Here is a tiny trained network, its code and every weight. The questions are about switching its units off for an input and a target symbol, where a switched-off unit gives its printed mean instead of its output.

import numpy as np


def w(rows, s, z=0):
    codes = np.array(rows[::2]) - 128.0
    scale = np.full(codes.shape[1], s)
    scale[-1] = z or s
    return codes * scale


def softmax(a):
    e = np.exp(a - a.max(-1, keepdims=True))
    return e / e.sum(-1, keepdims=True)


def log_softmax(a):
    a = a - a.max(-1, keepdims=True)
    return a - np.log(np.exp(a).sum(-1, keepdims=True))


def net(x, mask):
    ids = ['βγδημσψ'.index(c) for c in x.split()]
    T = len(ids)
    res = E[ids] + P[:T]
    u = 0
    for l in range(2):
        r = res
        for j in range(3):
            rows = slice(3 * j, 3 * j + 3)
            q, k, v = (r @ M[l][rows].T for M in (Q, K, V))
            z = softmax(np.where(np.tri(T) > 0, q @ k.T / 3**0.5, -1e9)) @ v
            o = O[l][rows]
            res = res + np.where(mask[u + j], z, o[:, -1]) @ o[:, :-1]
        u += 3
    return log_softmax(res[-1] @ U[:, :-1].T + U[:, -1])


Q, K, V, O = {}, {}, {}, {}
E = w([
[197,164,136,73,79,146],'β',
[144,159,111,69,140,116],'γ',
[252,124,127,128,88,164],'δ',
[179,151,101,125,182,110],'η',
[190,141,92,114,67,74],'μ',
[168,86,97,140,157,91],'σ',
[102,102,237,139,109,95],'ψ',
],0.018)
P = w([
[253,188,73,180,96,161],'0',
[116,123,84,15,145,129],'1',
[120,123,93,41,147,105],'2',
[121,126,112,74,134,92],'3',
[118,118,132,96,126,89],'4',
[105,112,138,111,115,78],'5',
[116,79,167,106,97,93],'6',
[140,58,185,113,66,117],'7',
[156,26,200,114,44,148],'8',
],0.007)
Q[0] = w([
[52,104,130,129,132,153],'0.h1',
[105,124,103,134,76,124],'0.h1',
[39,167,89,244,96,204],'0.h1',
[116,138,48,149,119,149],'0.h2',
[210,147,76,59,131,60],'0.h2',
[211,152,116,43,124,40],'0.h2',
[223,73,209,130,158,68],'0.h3',
[133,117,75,47,154,32],'0.h3',
[69,206,103,183,184,254],'0.h3',
],0.0081)
K[0] = w([
[142,214,103,136,139,110],'0.h1',
[100,143,76,98,112,109],'0.h1',
[133,179,134,88,156,161],'0.h1',
[111,144,113,80,146,45],'0.h2',
[88,102,251,164,118,85],'0.h2',
[119,68,244,175,100,96],'0.h2',
[165,88,170,254,86,155],'0.h3',
[52,66,198,184,128,66],'0.h3',
[146,183,77,42,214,131],'0.h3',
],0.0096)
V[0] = w([
[169,238,57,149,160,60],'0.h1',
[99,121,244,102,103,16],'0.h1',
[255,140,23,52,59,210],'0.h1',
[28,110,76,46,223,143],'0.h2',
[112,158,192,49,103,152],'0.h2',
[215,150,16,89,143,161],'0.h2',
[121,44,73,204,130,133],'0.h3',
[238,83,86,132,91,94],'0.h3',
[115,94,199,78,16,129],'0.h3',
],0.0068)
O[0] = w([
[164,133,122,53,105,190,174],'0.h1',
[128,123,133,190,13,63,137],'0.h1',
[170,120,196,2,160,124,252],'0.h1',
[76,145,97,83,109,189,45],'0.h2',
[106,107,180,76,68,120,141],'0.h2',
[88,176,75,119,176,74,163],'0.h2',
[62,125,123,190,182,78,109],'0.h3',
[82,141,103,93,138,63,219],'0.h3',
[141,164,255,102,74,88,175],'0.h3',
],0.0085,0.012)
Q[1] = w([
[107,105,223,161,94,119],'1.h1',
[74,78,159,157,91,184],'1.h1',
[64,140,73,204,154,170],'1.h1',
[94,128,130,187,86,78],'1.h2',
[93,138,94,201,180,211],'1.h2',
[248,239,107,75,158,112],'1.h2',
[117,106,156,123,152,148],'1.h3',
[110,84,185,137,84,96],'1.h3',
[208,138,80,53,144,95],'1.h3',
],0.011)
K[1] = w([
[158,215,189,179,100,95],'1.h1',
[160,214,166,138,125,216],'1.h1',
[82,133,174,58,105,254],'1.h1',
[78,144,118,44,178,213],'1.h2',
[238,183,28,102,129,137],'1.h2',
[56,41,143,190,107,64],'1.h2',
[191,95,132,144,191,159],'1.h3',
[219,119,74,144,108,179],'1.h3',
[78,169,118,157,173,7],'1.h3',
],0.008)
V[1] = w([
[62,32,177,149,116,98],'1.h1',
[178,106,147,104,161,194],'1.h1',
[167,172,138,134,181,129],'1.h1',
[150,174,72,155,68,41],'1.h2',
[133,81,209,110,174,224],'1.h2',
[120,238,153,109,63,146],'1.h2',
[87,128,116,147,72,200],'1.h3',
[99,118,133,203,133,71],'1.h3',
[190,63,177,100,1,67],'1.h3',
],0.0091)
O[1] = w([
[150,136,18,153,77,173,73],'1.h1',
[61,134,167,146,96,151,133],'1.h1',
[89,88,171,171,110,154,170],'1.h1',
[126,119,80,79,161,43,171],'1.h2',
[136,130,210,208,107,199,93],'1.h2',
[254,204,157,59,203,120,151],'1.h2',
[164,193,137,95,165,94,3],'1.h3',
[200,36,164,106,168,109,52],'1.h3',
[92,114,145,185,115,53,218],'1.h3',
],0.0096,0.023)
U = w([
[193,91,153,96,198,181,253],'β',
[197,110,137,36,184,69,104],'γ',
[163,253,150,123,143,123,74],'δ',
[71,44,46,113,86,147,79],'η',
[114,97,211,159,163,117,28],'μ',
[124,245,102,199,128,106,152],'σ',
[193,225,118,85,138,167,186],'ψ',
],0.0043,0.0056)

Each question gives the input, a string of symbols that net reads in full, and the target symbol t.
The units are the heads (3 rows each of Q, K, V and O). Each row of codes is followed by its name. A weight is (code - 128) times the scale printed after its matrix; where a second scale follows, it is the last column's (O and U).
mask holds one flag per head, layer by layer. A switched-off head (its flag False) gives its mean, the last column of its rows in O, instead of its output. The means were averaged over made-up inputs and are rounded, as every weight is.
A unit's drop is (log p(t) with every unit on - log p(t) with that unit switched off) / (log p(t) with every unit on - log p(t) with every unit switched off).
The circuit of an input: a set's keep is (log p(t) with only the set's units on - log p(t) with every unit switched off) / (log p(t) with every unit on - log p(t) with every unit switched off). Starting from all 6 units, units are removed one at a time, each time the one whose removal leaves the highest keep (on an exact tie, the one counted first), for as long as the keep stays at least 0.8.
units of the circuit, in order: the units of the circuit, biggest drop first
most important unit: the unit with the biggest drop
which heads matter: for each layer, one digit per head in row order, 1 if its drop is at least 0.15 and else 0, layers parted by /
drop when u is switched off: that unit's drop, to one decimal
input μ δ δ η β δ μ μ σ, target η: units of the circuit, in order : (0.h1; 1.h2; 1.h1)
input η η μ ψ μ γ μ σ, target ψ: which heads matter : 111 / 101
input σ μ β δ μ μ β μ ψ, target β: units of the circuit, in order : (1.h3; 0.h3; 0.h2; 1.h2)
input ψ ψ δ, target σ: units of the circuit, in order : (0.h1)
input μ σ η β μ β μ σ δ, target η: units of the circuit, in order : (1.h2; 0.h1; 1.h1)
input μ μ β μ σ η μ, target η: units of the circuit, in order : (1.h2; 0.h3)
input δ ψ μ δ δ γ, target η: units of the circuit, in order : (0.h2; 0.h1; 1.h1; 1.h2)
input μ δ η μ ψ ψ, target σ: units of the circuit, in order : (0.h1; 1.h3)
input β η ψ μ ψ σ, target σ: which heads matter : 100 / 101
input μ μ η ψ μ, target μ: units of the circuit, in order : (0.h2; 1.h1; 0.h1; 0.h3)
input β β μ μ ψ ψ β, target σ: units of the circuit, in order : (0.h1; 1.h3; 0.h3)
input δ η η μ ψ δ μ η, target η: units of the circuit, in order : (0.h1; 0.h2; 1.h1)
input μ γ η δ β δ μ σ β, target η: units of the circuit, in order : (1.h2; 0.h1; 1.h1)
input μ δ η σ δ β, target η: units of the circuit, in order : (1.h2; 0.h3)
input σ β ψ, target β: units of the circuit, in order : (1.h3; 0.h3; 0.h2)
input η β μ μ ψ, target ψ: units of the circuit, in order : (0.h1; 1.h3; 0.h3; 1.h1)
input δ η ψ μ, target η: most important unit : 0.h2
input σ μ ψ δ μ γ β, target β: which heads matter : 011 / 001
input μ ψ μ β, target μ: which heads matter : 110 / 100
input ψ ψ μ, target σ: which heads matter : 011 / 100
input δ η γ, target β: which heads matter : 111 / 001
input μ ψ μ δ δ μ μ γ, target μ: drop when 0.h1 is switched off : 0.2
input β δ δ ψ μ δ β σ η, target σ: drop when 0.h1 is switched off : 1.2
input η η η, target β: drop when 0.h1 is switched off : 0.5
input δ η ψ, target η: drop when 1.h1 is switched off : 0.3
